Below are the code and all the weights of a small trained network. Each question names an input and a target symbol and asks about switching units off, where a switched-off unit gives its printed mean instead of its output.

import numpy as np


def w(rows, s, z=0):
    codes = np.array(rows[::2]) - 128.0
    scale = np.full(codes.shape[1], s)
    scale[-1] = z or s
    return codes * scale


def f(y):
    return np.maximum(y, 0)


def softmax(a):
    e = np.exp(a - a.max(-1, keepdims=True))
    return e / e.sum(-1, keepdims=True)


def log_softmax(a):
    a = a - a.max(-1, keepdims=True)
    return a - np.log(np.exp(a).sum(-1, keepdims=True))


def net(x, mask):
    ids = ['ΓΠβδεζηθξστψω'.index(c) for c in x.split()]
    T = len(ids)
    res = E[ids] + P[:T]
    r = res
    for j in range(3):
        rows = slice(3 * j, 3 * j + 3)
        q, k, v = (r @ M[0][rows].T for M in (Q, K, V))
        z = softmax(np.where(np.tri(T) > 0, q @ k.T / 3**0.5, -1e9)) @ v
        o = O[0][rows]
        res = res + np.where(mask[j], z, o[:, -1]) @ o[:, :-1]
    y = f(res @ A[0][:, :-1].T + A[0][:, -1])
    res = res + np.where(mask[3:19], y, B[0][:, -1]) @ B[0][:, :-1]
    return log_softmax(res[-1] @ U[:, :-1].T + U[:, -1])


Q, K, V, O, A, B = {}, {}, {}, {}, {}, {}
E = w([
[107,196,142],'Γ',
[49,134,68],'Π',
[123,92,203],'β',
[167,72,138],'δ',
[144,182,163],'ε',
[134,92,143],'ζ',
[95,92,64],'η',
[196,183,111],'θ',
[176,86,159],'ξ',
[210,63,115],'σ',
[53,131,126],'τ',
[217,252,62],'ψ',
[174,6,53],'ω',
],0.021)
P = w([
[137,211,166],'0',
[129,253,125],'1',
[117,232,125],'2',
[123,222,127],'3',
[125,208,120],'4',
[123,207,122],'5',
[118,208,124],'6',
[113,216,118],'7',
],0.0039)
Q[0] = w([
[248,102,147],'head 0',
[192,166,141],'head 0',
[173,75,131],'head 0',
[115,214,112],'head 1',
[83,174,82],'head 1',
[184,147,190],'head 1',
[151,145,134],'head 2',
[110,85,193],'head 2',
[63,146,97],'head 2',
],0.015)
K[0] = w([
[166,128,131],'head 0',
[170,153,138],'head 0',
[175,83,109],'head 0',
[95,202,116],'head 1',
[120,147,200],'head 1',
[248,140,180],'head 1',
[182,100,85],'head 2',
[110,136,197],'head 2',
[67,96,138],'head 2',
],0.015)
V[0] = w([
[239,93,168],'head 0',
[66,121,187],'head 0',
[115,171,141],'head 0',
[126,2,36],'head 1',
[198,190,57],'head 1',
[177,113,82],'head 1',
[43,63,175],'head 2',
[119,72,139],'head 2',
[158,171,191],'head 2',
],0.01)
O[0] = w([
[198,66,107,203],'head 0',
[87,91,153,35],'head 0',
[74,123,72,109],'head 0',
[123,221,2,217],'head 1',
[129,171,70,252],'head 1',
[159,180,79,219],'head 1',
[148,63,70,27],'head 2',
[99,165,113,101],'head 2',
[109,141,125,145],'head 2',
],0.0066,0.0039)
A[0] = w([
[134,87,78,195],'neuron 0',
[100,89,152,121],'neuron 1',
[65,144,169,2],'neuron 2',
[136,204,138,89],'neuron 3',
[120,160,158,171],'neuron 4',
[178,88,95,123],'neuron 5',
[212,239,219,103],'neuron 6',
[74,43,135,146],'neuron 7',
[56,116,163,114],'neuron 8',
[183,1,95,173],'neuron 9',
[90,115,51,131],'neuron 10',
[141,156,101,118],'neuron 11',
[99,92,50,117],'neuron 12',
[142,169,107,136],'neuron 13',
[145,104,39,97],'neuron 14',
[97,176,70,106],'neuron 15',
],0.011,0.0092)
B[0] = w([
[98,148,202,218],'neuron 0',
[93,174,50,156],'neuron 1',
[248,178,138,146],'neuron 2',
[47,78,127,171],'neuron 3',
[90,175,22,183],'neuron 4',
[38,254,151,199],'neuron 5',
[185,77,155,254],'neuron 6',
[178,58,22,174],'neuron 7',
[77,206,99,183],'neuron 8',
[72,154,149,215],'neuron 9',
[136,67,193,208],'neuron 10',
[160,91,120,192],'neuron 11',
[170,46,139,194],'neuron 12',
[129,59,122,206],'neuron 13',
[147,158,75,229],'neuron 14',
[74,76,190,209],'neuron 15',
],0.0067,0.0097)
U = w([
[109,109,126,69],'Γ',
[107,111,127,90],'Π',
[109,6,133,128],'β',
[82,200,168,156],'δ',
[57,103,151,143],'ε',
[104,108,143,151],'ζ',
[104,117,127,117],'η',
[112,115,135,102],'θ',
[116,118,220,254],'ξ',
[143,201,95,132],'σ',
[82,171,79,114],'τ',
[191,61,144,131],'ψ',
[150,77,9,41],'ω',
],0.012,0.0048)

Each question gives the input, a string of symbols that net reads in full, and the target symbol t.
The units are the heads (3 rows each of Q, K, V and O) and the neurons (one row each of A and B). Each row of codes is followed by its name. A weight is (code - 128) times the scale printed after its matrix; where a second scale follows, it is the last column's (O, A, B and U).
mask holds one flag per unit, heads first, then neurons. A switched-off unit (its flag False) gives its mean, the last column of its rows in O or B, instead of its output. The means were averaged over made-up inputs and are rounded, as every weight is.
A unit's drop is (log p(t) with every unit on - log p(t) with that unit switched off) / (log p(t) with every unit on - log p(t) with every unit switched off).
The circuit of an input: a set's keep is (log p(t) with only the set's units on - log p(t) with every unit switched off) / (log p(t) with every unit on - log p(t) with every unit switched off). Starting from the 12 units with the biggest drops (on a tie, the unit counted first), units are removed one at a time, each time the one whose removal leaves the highest keep (on an exact tie, the one counted first), for as long as the keep stays at least 0.8.
units of the circuit, in order: the units of the circuit, biggest drop first
top k neurons: the k neurons with the biggest drops, biggest first
heads that matter: for each layer, one digit per head in row order, 1 if its drop is at least 0.15 and else 0, layers parted by /
drop when u is switched off: that unit's drop, to one decimal
input η ε η β ω δ, target ω: units of the circuit, in order : [head 1]
input ξ Γ τ σ σ δ, target σ: heads that matter : 110
input ε ω Π ω ζ, target ω: heads that matter : 010
input ω ω ω β, target ω: heads that matter : 010
input ζ β β Γ β, target β: units of the circuit, in order : [neuron 7; head 1]
input ε ω σ η ψ, target ψ: units of the circuit, in order : [neuron 6; head 1]
input δ ζ τ ξ β θ σ Π, target ε: units of the circuit, in order : [head 0; neuron 15]
input β ω ψ, target ω: heads that matter : 100
input σ Γ ψ τ, target τ: heads that matter : 110
input ξ β Π, target ε: heads that matter : 100
input ζ ξ ω σ ε, target ξ: top 2 neurons : [neuron 7; neuron 14]
input ω ε τ, target τ: top 2 neurons : [neuron 8; neuron 7]
input Π η η, target β: drop when head 2 is switched off : 0.4
input ω δ ω ξ η ω ψ, target ω: drop when head 0 is switched off : 0.2
input Π θ ξ σ, target σ: drop when neuron 0 is switched off : 0.0
